[[ -5.984  -8.021 -16.483 -17.408   0.169  -3.995   6.316   8.969]
 [ -0.707  -8.632 -17.034 -22.411  -3.397  -3.741   1.082  16.678]
 [ -3.396  -7.137 -10.947 -21.789  -3.167  -4.485   3.656  17.261]
 [ -2.657  -6.899 -15.842 -17.999  -2.170  -3.163   2.948  14.751]
 [ -1.955  -5.277 -20.135 -22.909   0.100  -2.617   1.299  16.572]
 [ -2.619 -11.803 -19.142 -21.190  -2.545  -2.222   6.476   9.433]
 [ -5.801 -11.301 -18.660 -23.892  -3.466  -2.426   3.627  15.293]
 [ -7.414  -9.062 -20.441 -22.449  -6.330  -2.809   6.421  17.502]
 [  0.489  -5.482 -20.846 -19.890  -5.460  -2.387   1.482   9.261]
 [ -9.045 -10.130  -9.087 -17.960  -1.559  -2.628   3.553  12.355]
 [ -1.947 -10.350 -20.775 -22.622  -3.778  -5.928   4.937  13.264]] -> 17.261

[[-14.223  15.984   5.361   4.868  -8.506   2.270   0.542   6.485   7.210
   11.926  13.511   8.487   1.813  -3.033   2.399]
 [ -6.877   4.979   4.351   0.515 -10.091   7.870  11.967   1.142  12.820
    8.608  -6.753 -19.467  20.436 -10.921   2.386]
 [  9.262  -8.672   7.745  -9.152  -0.030  -6.529   2.642  -0.071   3.993
    3.563   2.232 -13.199  11.337   4.197   6.565]
 [ -7.423  -7.990   7.803 -10.838  -0.867   5.988  -2.529 -11.196   4.060
    9.574   5.445  28.438  -0.366  -8.815  -0.016]
 [  5.827 -12.218   2.169  23.637   2.857   3.575   3.147   6.914  -0.872
   -9.351   2.374  -5.089   7.041 -13.672  -0.731]
 [  0.892  -1.234   5.991   0.577  -0.021   9.080   4.070   7.334   5.369
    5.865  -1.660  -4.324  13.003 -15.774   7.209]] -> 6.565

[[ -1.8   7.4  -0.1  23.2   5.3   5.1  14.0  18.6  12.6  11.8  10.1   4.6
   -6.3   8.7   9.8]
 [ 14.5   6.4   8.2  18.7  13.1   3.7  19.9  22.8  16.2   6.9   1.0   6.3
   -2.9   5.1  16.2]
 [ 15.2   5.9  11.8   7.6  15.6   5.1  16.7  16.6  13.5   9.3   6.2   9.6
   -3.9   7.1  23.5]
 [  6.0   2.1   2.8  16.9   4.2   4.0  28.2  22.4  22.8  12.4   8.8   7.2
    2.0   7.2  12.3]
 [ -6.9  16.9   9.5  14.6   0.4   5.8   9.4   9.8   9.9  11.8  20.8  10.5
    6.0 -17.4   9.1]] -> 23.5

[[ 24.780  -4.126   5.746  12.135   7.872   9.496  14.889  24.372   6.629
    8.507  10.217]
 [  6.195  12.595   3.319  -6.630   1.634   0.651   1.281  -6.997  24.776
   16.796  10.108]
 [  2.514   1.815   7.951   3.520  15.382  -4.644   8.634  24.037   7.944
    0.476  27.238]
 [ -0.505   1.509  10.291   3.957 -11.274   1.481   6.647  -5.943  29.369
   19.272  -7.579]
 [ -1.671   6.845  14.076   2.667   2.862  -2.581  -6.060   2.865  20.022
    8.765   4.799]
 [  4.467   7.243   2.226  -3.084   6.028   3.946   3.706  -3.567  -3.884
   -2.324   2.095]
 [  8.990  14.043   7.680  12.791  10.745   8.716   3.425   2.644   5.343
   -3.364   6.642]
 [  9.456 -10.285   4.552  -7.989 -11.153   1.035  11.949 -13.108   5.541
    9.798 -19.763]] -> 27.238

[[-0.342  1.125  0.748 -1.068  1.327  1.709 -1.357]
 [-1.200  0.015  0.750  1.691  0.989 -0.257  1.360]
 [-0.725  1.021  0.724  1.636 -0.751 -0.636 -0.664]
 [-0.938  1.284  0.985  0.692  1.287  1.510  0.427]
 [ 0.250 -1.072  1.186 -1.413  0.257 -0.374 -0.963]
 [ 1.136  1.253  0.909  0.311 -0.177  1.658  1.019]] -> -0.664

[[ -49.098   23.938  -33.699   55.287   18.115    1.635   72.400   21.984]
 [  80.303   51.310  187.414 -124.354  -42.547  -10.386 -159.135  -91.727]
 [ 131.034  -40.120   83.655  -96.954  -18.513   18.786 -130.596  -18.538]
 [-158.355   50.048 -131.459  162.619   48.419   -3.142  212.125   61.034]
 [ -55.838   29.056  -35.968   60.990   19.497    1.216   79.514   20.056]
 [  -7.684   55.053   83.036  -27.477  -13.822  -11.333  -31.552
   -39.745]] -> -18.538
---
array([[ 0.54,  0.34,  0.45,  0.36,  0.67,  0.29, -0.17],
       [-0.10,  0.06, -0.48, -0.70, -0.11,  0.12, -0.02]]) 0.67

[ 0.52,  0.49, -0.06, -0.58,  0.01] -0.06

[-0.05, -0.24, -0.60,  0.26, -0.37] -0.60

array([[-0.29,  0.07, -0.18,  0.04,  0.48],
       [-0.10, -0.07, -0.66, -0.05,  0.34],
       [ 0.04,  0.22,  0.01,  0.23,  0.37]]) -0.18

[0.17, 0.30, 0.52, 0.60] 0.30

[0.38, 0.47, 0.61, 0.56, 0.45, 0.51] 0.56

array([[ 0.20, -0.06, -0.43, -0.56,  0.26, -0.75],
       [ 0.19,  0.03, -0.44, -0.56,  0.26, -0.73],
       [-0.39,  0.06,  0.31,  0.29, -0.19,  0.24]]) -0.56

[ 0.01,  0.66, -0.47,  0.15, -0.08, -0.14] 0.15
---
[185.67, 39.26, -135.04, 76.50, 152.34] → 185.67
[0.8, 3.0, -15.8, 15.9, -3.4, 5.0] → 0.8
[-0.18, 0.10, 0.16, 0.09] → -0.18
[0.10, -0.16, 0.07, 0.18, 0.13, 0.08, -0.02] → 0.10
[9.9, 2.8, -4.0, 15.9, -8.7, -13.9] → 9.9
[0.10, -0.08, -0.02, -0.07, -0.05, -0.11] → 0.10
[104.6, -97.7, -46.2, 156.2, -4.5] → 104.6
[-19.5, 14.3, 16.0, 8.4, 16.5, 17.6] → -19.5
[0.39, -1.36, -0.87, -1.26, 1.24] → 0.39
---
[.51, .70, .19, .25, .21, .22] value .22
[.15, .35, .49, .71, .26] value .26
[-.06, .71, -.25, .25] value .25
[.59, .17, .57, .60, -.20, .20, .40] value .40
[.63, .11, .61, .63, -.15, .18, .39] value .39
[.38, .46, .50, -.49, -.56, .33, .70] value .70
[-.21, -.06, -.41, -.68, .03, -.42, -.12] value -.12
[-.08, .06, -.58, -.60, .19, .17] value .17
---
Q: ((-650, 958, 847, 997, -337, -177, 2), (-187, -94, -122, -174, 13, -34, -6))
A: 847
Q: (-6, 41, -9, 35, -48, -24)
A: -9
Q: ((-16, -8, -19, 10, -26, 26), (1, -5, -19, 6, -8, 34), (-20, -5, -4, 6, -27, -3))
A: -19
Q: ((-368, 122, 454, 265, 215, -69, 315), (-96, 102, -127, 354, -338, -251, 542), (-157, 307, 562, -455, 196, -577, -22))
A: 454
Q: ((250, 215, 250, 39, 109, 106, 142), (253, 138, 7, 77, 82, 146, 124))
A: 250
Q: (4, 1, 6, 2, 4, 5, 8)
A: 6
Q: ((3, -40, -42, -4), (26, -39, 2, -31), (21, -45, -17, -24))
A: -42
---
((.02, -.07, .68, .29, .31), (-.16, .26, .32, .08, -.13), (-.49, .05, .20, -.28, -.26)) ⇒ .26
((.12, .58, -.02, -.13, .13), (-.30, -.06, .09, -.30, -.15)) ⇒ .58
((.29, -.28, -.40, -.26, -.17, -.15), (-.58, .31, -.44, -.62, -.29, -.28), (.15, -.04, -.39, -.38, -.43, .01)) ⇒ .31
((.08, .00, .61, .03, .33, -.28, -.49), (.08, .01, -.22, -.45, .00, -.14, -.46), (.26, -.28, .16, -.44, .33, .12, .10)) ⇒ .01
((.39, .30, .17, .06, .03, .03, -.23), (.34, -.07, -.16, .21, -.72, .39, -.05)) ⇒ .30
((-.16, .63, .66, -.46, -.18), (.03, -.63, -.51, .42, -.24)) ⇒ .63
((-.19, .56, .52, -.57, .05, -.61), (-.29, -.60, .59, -.12, -.68, -.65)) ⇒ .56
((-.05, .11, -.28, -.19, -.60, -.54, .56), (-.07, .53, -.33, .18, .25, .44, .09)) ⇒ .11
